Here is a tiny trained network, its code and every weight. The questions are about switching its units off for an input and a class, where a switched-off unit gives its printed mean instead of its output.

import numpy as np


def w(rows, s, z=0):
    codes = np.array(rows[::2]) - 128.0
    scale = np.full(codes.shape[1], s)
    scale[-1] = z or s
    return codes * scale


def norm(h):
    return h / np.sqrt((h * h).mean(-1, keepdims=True) + 1e-5)


def f(y):
    return np.maximum(y, 0)


def log_softmax(a):
    a = a - a.max(-1, keepdims=True)
    return a - np.log(np.exp(a).sum(-1, keepdims=True))


def net(x, mask):
    res = np.array(x, float).reshape(1, 4) / 4 @ E
    u = 0
    for l in range(4):
        y = f(norm(res) @ A[l][:, :-1].T + A[l][:, -1])
        res = res + np.where(mask[u : u + 6], y, B[l][:, -1]) @ B[l][:, :-1]
        u += 6
    return log_softmax(norm(res)[-1] @ U[:, :-1].T + U[:, -1])


A, B = {}, {}
E = w([
[205,122,164,193,119],'x0',
[91,1,216,134,172],'x1',
[161,132,166,122,31],'x2',
[171,164,228,69,137],'x3',
],0.0056)
A[0] = w([
[56,128,199,106,80,16],'0.n1',
[164,142,212,122,89,48],'0.n2',
[66,133,8,121,221,17],'0.n3',
[103,118,161,103,237,73],'0.n4',
[2,3,157,116,149,134],'0.n5',
[64,44,162,146,109,2],'0.n6',
],0.0094,0.0029)
B[0] = w([
[203,77,106,178,169,158],'0.n1',
[103,191,185,127,82,170],'0.n2',
[62,247,143,238,150,205],'0.n3',
[146,166,163,137,229,185],'0.n4',
[39,39,90,139,18,254],'0.n5',
[149,90,197,89,97,178],'0.n6',
],0.012,0.0087)
A[1] = w([
[106,97,171,134,161,175],'1.n1',
[91,171,34,161,143,187],'1.n2',
[200,108,146,133,161,70],'1.n3',
[37,103,106,78,176,2],'1.n4',
[184,88,53,132,128,148],'1.n5',
[136,8,153,49,136,79],'1.n6',
],0.014,0.0036)
B[1] = w([
[109,95,136,179,140,196],'1.n1',
[111,87,87,53,120,254],'1.n2',
[81,178,141,118,120,137],'1.n3',
[51,176,149,197,44,167],'1.n4',
[91,162,78,134,140,142],'1.n5',
[254,52,130,125,189,221],'1.n6',
],0.016,0.0077)
A[2] = w([
[128,68,109,91,74,3],'2.n1',
[198,185,107,77,93,197],'2.n2',
[95,47,109,165,171,152],'2.n3',
[170,191,132,142,192,130],'2.n4',
[87,94,145,110,216,229],'2.n5',
[181,110,2,39,132,136],'2.n6',
],0.015,0.0015)
B[2] = w([
[166,159,141,133,219,214],'2.n1',
[132,115,69,147,59,201],'2.n2',
[175,158,43,88,169,255],'2.n3',
[145,174,188,102,141,164],'2.n4',
[93,159,170,110,139,189],'2.n5',
[6,116,130,201,132,248],'2.n6',
],0.018,0.0076)
A[3] = w([
[80,171,123,68,94,116],'3.n1',
[116,61,158,162,155,248],'3.n2',
[194,136,140,94,21,49],'3.n3',
[170,122,146,137,65,69],'3.n4',
[129,157,182,154,84,62],'3.n5',
[183,5,107,60,104,91],'3.n6',
],0.014,0.0015)
B[3] = w([
[131,34,168,193,77,209],'3.n1',
[124,127,151,167,36,222],'3.n2',
[200,145,87,114,63,188],'3.n3',
[192,204,51,127,152,166],'3.n4',
[138,190,96,93,78,166],'3.n5',
[173,82,212,252,203,254],'3.n6',
],0.013,0.007)
U = w([
[222,63,177,197,184,173],'0',
[209,195,105,127,36,159],'1',
[117,212,234,110,163,128],'2',
[141,90,144,28,137,11],'3',
[139,100,148,60,130,1],'4',
[6,145,71,164,111,180],'5',
[129,150,97,102,190,85],'6',
[140,100,145,47,133,24],'7',
],0.016,0.0096)

Each question gives the input, the list of numbers given to net, and the class t.
The units are the neurons (one row each of A and B). Each row of codes is followed by its name. A weight is (code - 128) times the scale printed after its matrix; where a second scale follows, it is the last column's (A, B and U).
mask holds one flag per neuron, layer by layer. A switched-off neuron (its flag False) gives its mean, the last column of its row in B, instead of its output. The means were averaged over made-up inputs and are rounded, as every weight is.
A unit's drop is (log p(t) with every unit on - log p(t) with that unit switched off) / (log p(t) with every unit on - log p(t) with every unit switched off).
The circuit of an input: a set's keep is (log p(t) with only the set's units on - log p(t) with every unit switched off) / (log p(t) with every unit on - log p(t) with every unit switched off). Starting from the 12 units with the biggest drops (on a tie, the unit counted first), units are removed one at a time, each time the one whose removal leaves the highest keep (on an exact tie, the one counted first), for as long as the keep stays at least 0.8.
units of the circuit, in order: the units of the circuit, biggest drop first
top k neurons: the k neurons with the biggest drops, biggest first
top k neurons in layer l: the k neurons of layer l with the biggest drops, biggest first
drop when u is switched off: that unit's drop, to one decimal
input [1,-3,-8,-1], class 2: top 2 neurons	[0.n5, 0.n3]
input [3,-7,-8,7], class 5: top 2 neurons	[0.n6, 2.n6]
input [1,1,-8,6], class 2: top 2 neurons	[0.n4, 0.n5]
input [-3,-4,1,5], class 1: top neuron in layer 1	[1.n2]
input [-6,-3,-8,1], class 2: top 3 neurons	[0.n3, 0.n5, 0.n4]
input [3,1,0,6], class 2: top 2 neurons in layer 2	[2.n2, 2.n4]
input [5,-2,-3,2], class 1: top 4 neurons	[1.n2, 0.n5, 0.n4, 1.n1]
input [7,1,-4,-5], class 5: top 2 neurons	[1.n2, 2.n6]
input [-1,1,-6,5], class 2: top 3 neurons	[0.n4, 0.n5, 2.n6]
input [-1,-1,6,-2], class 1: top 2 neurons	[1.n2, 0.n3]
input [8,-7,5,-2], class 5: top 2 neurons	[0.n6, 2.n6]
input [1,-2,7,-3], class 1: top 2 neurons in layer 1	[1.n2, 1.n6]
input [8,3,-6,-6], class 6: top 2 neurons in layer 2	[2.n3, 2.n6]
input [-5,2,5,-6], class 0: units of the circuit, in order	[2.n6]
input [-2,7,1,-8], class 0: top 2 neurons	[0.n6, 2.n6]
input [-3,-3,-5,6], class 2: drop when 0.n5 is switched off	1.2
input [-5,5,8,-5], class 0: drop when 3.n1 is switched off	0.0
input [-4,1,2,1], class 0: drop when 1.n6 is switched off	0.1
